Here is a tiny trained network, its code and every weight. The questions are about switching its units off for an input and a target symbol, where a switched-off unit gives its printed mean instead of its output.

import numpy as np


def w(rows, s, z=0):
    codes = np.array(rows[::2]) - 128.0
    scale = np.full(codes.shape[1], s)
    scale[-1] = z or s
    return codes * scale


def norm(h):
    return h / np.sqrt((h * h).mean(-1, keepdims=True) + 1e-5)


def f(y):
    return y / 2 * (1 + np.tanh(0.7978845608 * (y + 0.044715 * y**3)))


def softmax(a):
    e = np.exp(a - a.max(-1, keepdims=True))
    return e / e.sum(-1, keepdims=True)


def log_softmax(a):
    a = a - a.max(-1, keepdims=True)
    return a - np.log(np.exp(a).sum(-1, keepdims=True))


def net(x, mask):
    ids = ['ΠΩαβεζηθμστφ'.index(c) for c in x.split()]
    T = len(ids)
    res = E[ids] + P[:T]
    r = norm(res)
    for j in range(3):
        rows = slice(2 * j, 2 * j + 2)
        q, k, v = (r @ M[0][rows].T for M in (Q, K, V))
        z = softmax(np.where(np.tri(T) > 0, q @ k.T / 2**0.5, -1e9)) @ v
        o = O[0][rows]
        res = res + np.where(mask[j], z, o[:, -1]) @ o[:, :-1]
    y = f(norm(res) @ A[0][:, :-1].T + A[0][:, -1])
    res = res + np.where(mask[3:15], y, B[0][:, -1]) @ B[0][:, :-1]
    return log_softmax(norm(res)[-1] @ U[:, :-1].T + U[:, -1])


Q, K, V, O, A, B = {}, {}, {}, {}, {}, {}
E = w([
[91,195,124,178],'Π',
[151,162,157,138],'Ω',
[252,120,107,245],'α',
[116,86,111,100],'β',
[162,107,74,167],'ε',
[171,130,144,134],'ζ',
[167,132,137,138],'η',
[115,185,75,145],'θ',
[166,132,143,136],'μ',
[132,145,104,100],'σ',
[167,126,137,133],'τ',
[69,80,146,223],'φ',
],0.013)
P = w([
[71,166,252,30],'0',
[144,162,224,46],'1',
[162,152,204,71],'2',
[163,145,190,96],'3',
[157,141,183,115],'4',
[160,138,167,126],'5',
[154,138,162,142],'6',
[148,130,156,153],'7',
[157,132,151,163],'8',
[146,132,144,175],'9',
[147,133,134,179],'10',
[153,124,136,192],'11',
],0.0031)
Q[0] = w([
[120,198,84,90],'h1',
[131,201,123,165],'h1',
[54,255,172,184],'h2',
[104,35,168,178],'h2',
[200,218,104,134],'h3',
[187,192,5,30],'h3',
],0.0062)
K[0] = w([
[76,137,110,107],'h1',
[136,136,106,81],'h1',
[71,254,157,159],'h2',
[116,98,143,188],'h2',
[157,178,130,171],'h3',
[138,180,101,81],'h3',
],0.0098)
V[0] = w([
[139,124,51,89],'h1',
[169,190,105,113],'h1',
[14,159,38,107],'h2',
[161,253,152,54],'h2',
[81,49,89,44],'h3',
[167,230,96,130],'h3',
],0.0035)
O[0] = w([
[166,94,125,114,100],'h1',
[131,148,124,166,215],'h1',
[254,146,90,97,24],'h2',
[120,58,66,184,247],'h2',
[187,127,96,176,8],'h3',
[149,109,184,29,232],'h3',
],0.0041,0.0014)
A[0] = w([
[143,123,254,167,7],'n1',
[93,105,165,123,140],'n2',
[142,92,92,114,50],'n3',
[86,100,190,21,88],'n4',
[72,168,88,142,154],'n5',
[175,148,131,142,77],'n6',
[43,144,127,124,126],'n7',
[171,133,129,94,150],'n8',
[159,85,74,99,70],'n9',
[172,64,69,147,2],'n10',
[124,162,79,94,110],'n11',
[57,129,187,140,61],'n12',
],0.0084,0.0033)
B[0] = w([
[94,63,42,25,253],'n1',
[129,108,110,121,144],'n2',
[127,167,69,161,126],'n3',
[192,38,218,49,190],'n4',
[236,100,144,94,146],'n5',
[103,95,139,119,145],'n6',
[144,134,178,85,128],'n7',
[64,103,177,154,169],'n8',
[96,173,54,238,161],'n9',
[112,254,88,118,153],'n10',
[127,75,131,134,135],'n11',
[117,102,121,186,135],'n12',
],0.0054,0.0035)
U = w([
[101,235,213,119,170],'Π',
[164,79,197,60,254],'Ω',
[212,84,151,191,71],'α',
[139,24,5,134,93],'β',
[19,200,33,141,203],'ε',
[112,144,124,128,32],'ζ',
[107,145,126,122,54],'η',
[225,207,77,32,33],'θ',
[108,142,126,125,45],'μ',
[109,153,113,120,62],'σ',
[119,144,122,123,35],'τ',
[16,99,170,206,105],'φ',
],0.011,0.006)

Each question gives the input, a string of symbols that net reads in full, and the target symbol t.
The units are the heads (2 rows each of Q, K, V and O) and the neurons (one row each of A and B). Each row of codes is followed by its name. A weight is (code - 128) times the scale printed after its matrix; where a second scale follows, it is the last column's (O, A, B and U).
mask holds one flag per unit, heads first, then neurons. A switched-off unit (its flag False) gives its mean, the last column of its rows in O or B, instead of its output. The means were averaged over made-up inputs and are rounded, as every weight is.
A unit's drop is (log p(t) with every unit on - log p(t) with that unit switched off) / (log p(t) with every unit on - log p(t) with every unit switched off).
The circuit of an input: a set's keep is (log p(t) with only the set's units on - log p(t) with every unit switched off) / (log p(t) with every unit on - log p(t) with every unit switched off). Starting from the 12 units with the biggest drops (on a tie, the unit counted first), units are removed one at a time, each time the one whose removal leaves the highest keep (on an exact tie, the one counted first), for as long as the keep stays at least 0.8.
units of the circuit, in order: the units of the circuit, biggest drop first
top k neurons: the k neurons with the biggest drops, biggest first
which heads matter: for each layer, one digit per head in row order, 1 if its drop is at least 0.15 and else 0, layers parted by /
drop of u: that unit's drop, to one decimal
input σ σ τ β Ω β Π σ τ σ, target ε: which heads matter => 010
input β σ μ η ζ τ α Ω μ ε β ζ, target β: top 3 neurons => n1, n4, n7
input θ μ Ω β σ, target Ω: top 2 neurons => n4, n1
input Ω β Π σ Ω τ ε β σ, target β: units of the circuit, in order => h2, n9, n11
input μ Ω μ ζ θ Ω ε Π Ω ε β, target Ω: units of the circuit, in order => h2, n4
input α μ η θ Ω Ω Π β θ η τ μ, target β: units of the circuit, in order => n1, n4
input τ Ω β μ μ θ Π φ Ω Ω θ ε, target ε: units of the circuit, in order => n10, n4
input Π β Ω Ω τ Π Ω η ε σ ε η, target β: units of the circuit, in order => n1, n4
input ε φ Ω Ω Π, target Π: which heads matter => 000
input Ω τ η Ω α η, target β: units of the circuit, in order => n1, h2
input θ β β, target β: units of the circuit, in order => h3, n9
input θ μ β ε ζ β σ Ω θ Ω Ω μ, target β: top 3 neurons => n1, n4, n7
input β θ θ, target θ: top 2 neurons => n5, n1
input φ Π ε Ω Π η ε σ β φ σ, target β: top 3 neurons => n11, n9, n10
input θ β τ Ω Ω σ Ω μ Ω α Π, target Π: top 4 neurons => n5, n7, n9, n1
input Ω ε β β β Ω β φ μ Ω φ σ, target Ω: top neuron => n1
input Π β β, target β: drop of n5 => 0.2
input σ ε β θ, target θ: drop of n5 => 0.6
input β β σ β β, target ε: drop of n7 => 0.0
